Below is a small trained network, with its code and all its weights. Each question gives an input and a class and asks what happens when units are switched off, that is, made to give their printed mean instead of their output.

import numpy as np


def w(rows, s, z=0):
    codes = np.array(rows[::2]) - 128.0
    scale = np.full(codes.shape[1], s)
    scale[-1] = z or s
    return codes * scale


def norm(h):
    return h / np.sqrt((h * h).mean(-1, keepdims=True) + 1e-5)


def f(y):
    return np.maximum(y, 0)


def log_softmax(a):
    a = a - a.max(-1, keepdims=True)
    return a - np.log(np.exp(a).sum(-1, keepdims=True))


def net(x, mask):
    res = np.array(x, float).reshape(1, 6) / 4 @ E
    u = 0
    for l in range(3):
        y = f(norm(res) @ A[l][:, :-1].T + A[l][:, -1])
        res = res + np.where(mask[u : u + 13], y, B[l][:, -1]) @ B[l][:, :-1]
        u += 13
    return log_softmax(norm(res)[-1] @ U[:, :-1].T + U[:, -1])


A, B = {}, {}
E = w([
[56,183,113,226,112,24,128,128,124,127,70],'x0',
[233,209,103,161,62,115,193,28,114,97,158],'x1',
[126,2,76,216,183,110,176,113,160,80,251],'x2',
[165,104,165,121,244,76,213,108,84,192,85],'x3',
[181,109,71,76,202,73,60,100,132,47,61],'x4',
[123,130,118,125,132,129,133,131,132,133,124],'x5',
],0.0015)
A[0] = w([
[115,129,100,130,53,134,83,167,157,109,166,53],'L0N0',
[132,116,32,123,55,175,59,163,167,55,210,86],'L0N1',
[222,40,130,1,125,231,121,78,108,167,211,23],'L0N2',
[202,44,100,44,150,157,60,79,139,70,87,103],'L0N3',
[130,142,69,195,157,56,73,75,87,57,47,83],'L0N4',
[179,101,169,140,188,91,160,134,41,162,106,5],'L0N5',
[226,229,107,71,65,132,151,94,136,97,157,111],'L0N6',
[105,117,163,163,63,207,184,144,129,156,217,101],'L0N7',
[43,42,148,142,209,128,84,164,202,118,150,85],'L0N8',
[124,130,82,127,67,124,74,172,127,91,153,43],'L0N9',
[148,86,135,123,188,66,157,107,70,164,104,49],'L0N10',
[205,157,87,217,104,125,220,44,194,36,207,92],'L0N11',
[214,82,30,81,182,84,85,116,105,45,79,28],'L0N12',
],0.0023,0.0027)
B[0] = w([
[38,159,130,188,109,166,25,33,158,109,127,151],'L0N0',
[91,105,192,142,165,169,95,25,168,121,98,207],'L0N1',
[156,164,149,211,199,233,192,210,149,14,75,227],'L0N2',
[80,232,110,83,180,79,108,169,185,92,229,227],'L0N3',
[94,204,125,94,186,133,144,165,148,51,218,195],'L0N4',
[121,90,202,203,107,122,81,24,171,98,112,148],'L0N5',
[143,87,67,172,121,179,79,151,49,159,122,232],'L0N6',
[88,217,98,105,160,92,130,167,155,164,192,209],'L0N7',
[150,105,67,100,67,116,108,162,31,156,60,210],'L0N8',
[102,109,222,164,190,196,52,5,183,104,75,144],'L0N9',
[124,146,197,101,166,124,89,64,208,160,111,163],'L0N10',
[139,90,62,119,77,147,71,172,36,168,90,251],'L0N11',
[118,211,85,63,202,17,85,106,137,134,252,194],'L0N12',
],0.0027,0.0023)
A[1] = w([
[84,137,123,185,119,93,108,93,149,112,114,95],'L1N0',
[156,2,84,173,107,98,157,65,161,107,204,34],'L1N1',
[89,82,101,196,159,129,119,132,138,104,215,252],'L1N2',
[143,110,175,98,209,105,196,111,136,146,113,78],'L1N3',
[119,131,185,170,84,119,208,145,155,219,194,26],'L1N4',
[138,163,135,128,64,177,62,124,211,89,99,161],'L1N5',
[204,124,100,152,110,75,179,39,77,101,128,31],'L1N6',
[181,111,162,112,182,92,182,79,97,177,124,79],'L1N7',
[137,56,106,154,148,157,161,148,186,30,193,143],'L1N8',
[63,51,126,73,144,161,69,198,147,137,79,177],'L1N9',
[181,211,163,65,89,188,76,129,120,141,58,83],'L1N10',
[161,118,139,111,195,100,205,104,116,176,131,93],'L1N11',
[80,168,108,233,122,16,171,138,127,116,93,53],'L1N12',
],0.003,0.0019)
B[1] = w([
[134,117,158,108,165,181,193,154,151,93,119,154],'L1N0',
[107,117,195,2,65,43,182,90,90,215,19,170],'L1N1',
[128,166,179,65,63,79,172,127,126,153,57,252],'L1N2',
[82,78,138,183,78,176,68,61,186,95,162,170],'L1N3',
[114,190,65,55,203,105,81,118,179,150,229,162],'L1N4',
[131,87,166,145,179,110,155,93,159,155,103,208],'L1N5',
[122,42,72,164,111,174,52,193,87,142,108,161],'L1N6',
[75,65,105,177,54,151,40,69,184,103,145,169],'L1N7',
[147,148,181,101,131,84,166,116,112,162,41,208],'L1N8',
[216,113,65,200,94,116,121,128,65,147,155,233],'L1N9',
[107,54,163,67,100,33,222,97,90,166,93,212],'L1N10',
[72,129,175,152,53,151,79,78,173,99,107,175],'L1N11',
[159,149,136,119,169,237,146,192,173,43,86,175],'L1N12',
],0.0033,0.0032)
A[2] = w([
[208,180,97,171,100,161,163,25,79,102,125,124],'L2N0',
[175,80,157,66,128,144,82,125,84,116,102,72],'L2N1',
[130,73,70,176,119,134,98,176,60,155,151,53],'L2N2',
[106,97,156,137,89,159,71,50,186,121,124,59],'L2N3',
[122,178,171,117,136,169,174,152,148,210,245,41],'L2N4',
[119,103,134,110,128,84,184,97,97,167,102,46],'L2N5',
[192,134,54,183,72,137,141,85,62,134,153,5],'L2N6',
[139,131,127,115,184,77,62,150,82,99,80,170],'L2N7',
[95,37,109,178,195,123,49,206,49,196,128,35],'L2N8',
[56,187,145,175,107,136,123,170,136,203,212,85],'L2N9',
[90,93,159,186,102,143,102,37,188,132,138,67],'L2N10',
[93,156,116,211,123,173,199,213,183,32,68,29],'L2N11',
[192,74,183,88,149,252,184,152,178,92,175,67],'L2N12',
],0.0035,0.0018)
B[2] = w([
[81,21,101,221,133,162,56,199,138,193,218,214],'L2N0',
[98,171,135,208,115,106,192,154,114,109,105,211],'L2N1',
[188,77,105,136,37,210,91,162,43,227,215,176],'L2N2',
[16,49,228,181,189,177,90,48,238,156,93,202],'L2N3',
[126,156,25,86,216,23,74,98,209,7,175,185],'L2N4',
[130,137,176,40,94,77,149,85,106,179,79,193],'L2N5',
[98,57,30,212,89,170,52,240,99,181,180,179],'L2N6',
[115,117,140,140,72,167,177,103,171,157,211,252],'L2N7',
[161,106,22,225,73,217,65,148,113,119,207,203],'L2N8',
[172,122,42,84,191,63,82,89,171,41,197,189],'L2N9',
[15,75,209,166,181,211,5,20,213,137,68,202],'L2N10',
[251,172,224,129,235,240,194,196,62,77,113,179],'L2N11',
[162,230,195,224,193,182,168,202,90,26,9,203],'L2N12',
],0.0034,0.0027)
U = w([
[21,35,234,234,171,224,12,3,236,144,75,59],'0',
[189,38,23,227,20,184,65,218,25,228,212,255],'1',
[153,243,36,20,229,16,68,75,235,24,237,72],'2',
[233,224,223,207,226,228,225,226,71,31,34,190],'3',
[113,103,209,31,22,25,224,48,47,234,37,44],'4',
],0.0052,0.00097)

Each question gives the input, the list of numbers given to net, and the class t.
The units are the neurons (one row each of A and B). Each row of codes is followed by its name. A weight is (code - 128) times the scale printed after its matrix; where a second scale follows, it is the last column's (A, B and U).
mask holds one flag per neuron, layer by layer. A switched-off neuron (its flag False) gives its mean, the last column of its row in B, instead of its output. The means were averaged over made-up inputs and are rounded, as every weight is.
A unit's drop is (log p(t) with every unit on - log p(t) with that unit switched off) / (log p(t) with every unit on - log p(t) with every unit switched off).
The circuit of an input: a set's keep is (log p(t) with only the set's units on - log p(t) with every unit switched off) / (log p(t) with every unit on - log p(t) with every unit switched off). Starting from the 12 units with the biggest drops (on a tie, the unit counted first), units are removed one at a time, each time the one whose removal leaves the highest keep (on an exact tie, the one counted first), for as long as the keep stays at least 0.8.
circuit, biggest first: the units of the circuit, biggest drop first
most important unit: the unit with the biggest drop
k most important neurons: the k neurons with the biggest drops, biggest first
k most important neurons of layer l: the k neurons of layer l with the biggest drops, biggest first
input [-8,-8,5,0,7,-2], class 1: circuit, biggest first -> [L1N9 L2N8]
input [2,8,-5,6,-8,-3], class 1: most important neuron -> [L0N3]
input [-6,1,-3,-7,-8,0], class 2: circuit, biggest first -> [L0N7 L2N4]
input [2,7,7,0,-8,8], class 2: circuit, biggest first -> [L1N4 L2N4]
input [-1,-6,6,2,5,4], class 1: 4 most important neurons -> [L0N8 L1N9 L2N8 L1N10]
input [-3,-6,8,-4,-1,1], class 4: circuit, biggest first -> [L1N2 L1N1 L1N8]
input [7,6,7,-3,5,7], class 3: 2 most important neurons -> [L1N12 L1N9]
input [8,6,-6,-6,-6,-6], class 3: circuit, biggest first -> [L1N12 L2N11]
input [-1,7,8,-5,-4,6], class 4: circuit, biggest first -> [L1N1 L1N2]
input [-2,-2,-4,0,-1,0], class 4: 2 most important neurons of layer 0 -> [L0N11 L0N6]
input [-3,3,-2,6,-7,-2], class 2: 4 most important neurons -> [L1N4 L2N4 L0N7 L2N9]
input [5,1,-3,-1,7,-4], class 2: 2 most important neurons -> [L0N12 L0N2]
input [-8,-7,-5,5,-1,-4], class 3: circuit, biggest first -> [L2N12 L0N2]
input [-8,5,8,5,0,7], class 3: most important unit -> L0N2
input [8,5,0,3,-7,7], class 3: 2 most important neurons of layer 0 -> [L0N12 L0N3]
input [-8,7,7,-7,5,2], class 3: 2 most important neurons of layer 0 -> [L0N2 L0N1]
input [3,-2,8,-3,-5,-3], class 4: 2 most important neurons -> [L1N1 L1N2]
input [-4,-5,-6,-2,5,7], class 4: 2 most important neurons -> [L1N10 L0N6]
input [2,-7,7,-1,5,7], class 1: 2 most important neurons -> [L0N8 L1N9]
input [8,-8,-7,-5,-4,-8], class 1: 3 most important neurons -> [L1N9 L0N2 L1N2]
input [-8,-8,4,-2,3,5], class 1: 3 most important neurons -> [L0N8 L1N9 L2N8]
input [-6,8,0,-8,-2,-8], class 0: most important unit -> L0N1
input [-3,3,4,1,5,-2], class 2: 2 most important neurons -> [L0N3 L0N12]
input [0,3,4,-3,0,2], class 4: 2 most important neurons of layer 0 -> [L0N1 L0N8]
input [7,-6,-5,-4,5,4], class 3: 2 most important neurons of layer 2 -> [L2N11 L2N0]
input [-1,5,-4,5,4,-6], class 0: 2 most important neurons -> [L1N7 L0N11]
input [0,6,-2,7,1,-7], class 0: circuit, biggest first -> [L1N7]
input [1,-8,8,6,-7,-4], class 1: 2 most important neurons -> [L0N8 L2N8]
input [-1,-5,6,-4,4,1], class 4: 3 most important neurons -> [L1N2 L0N11 L1N1]
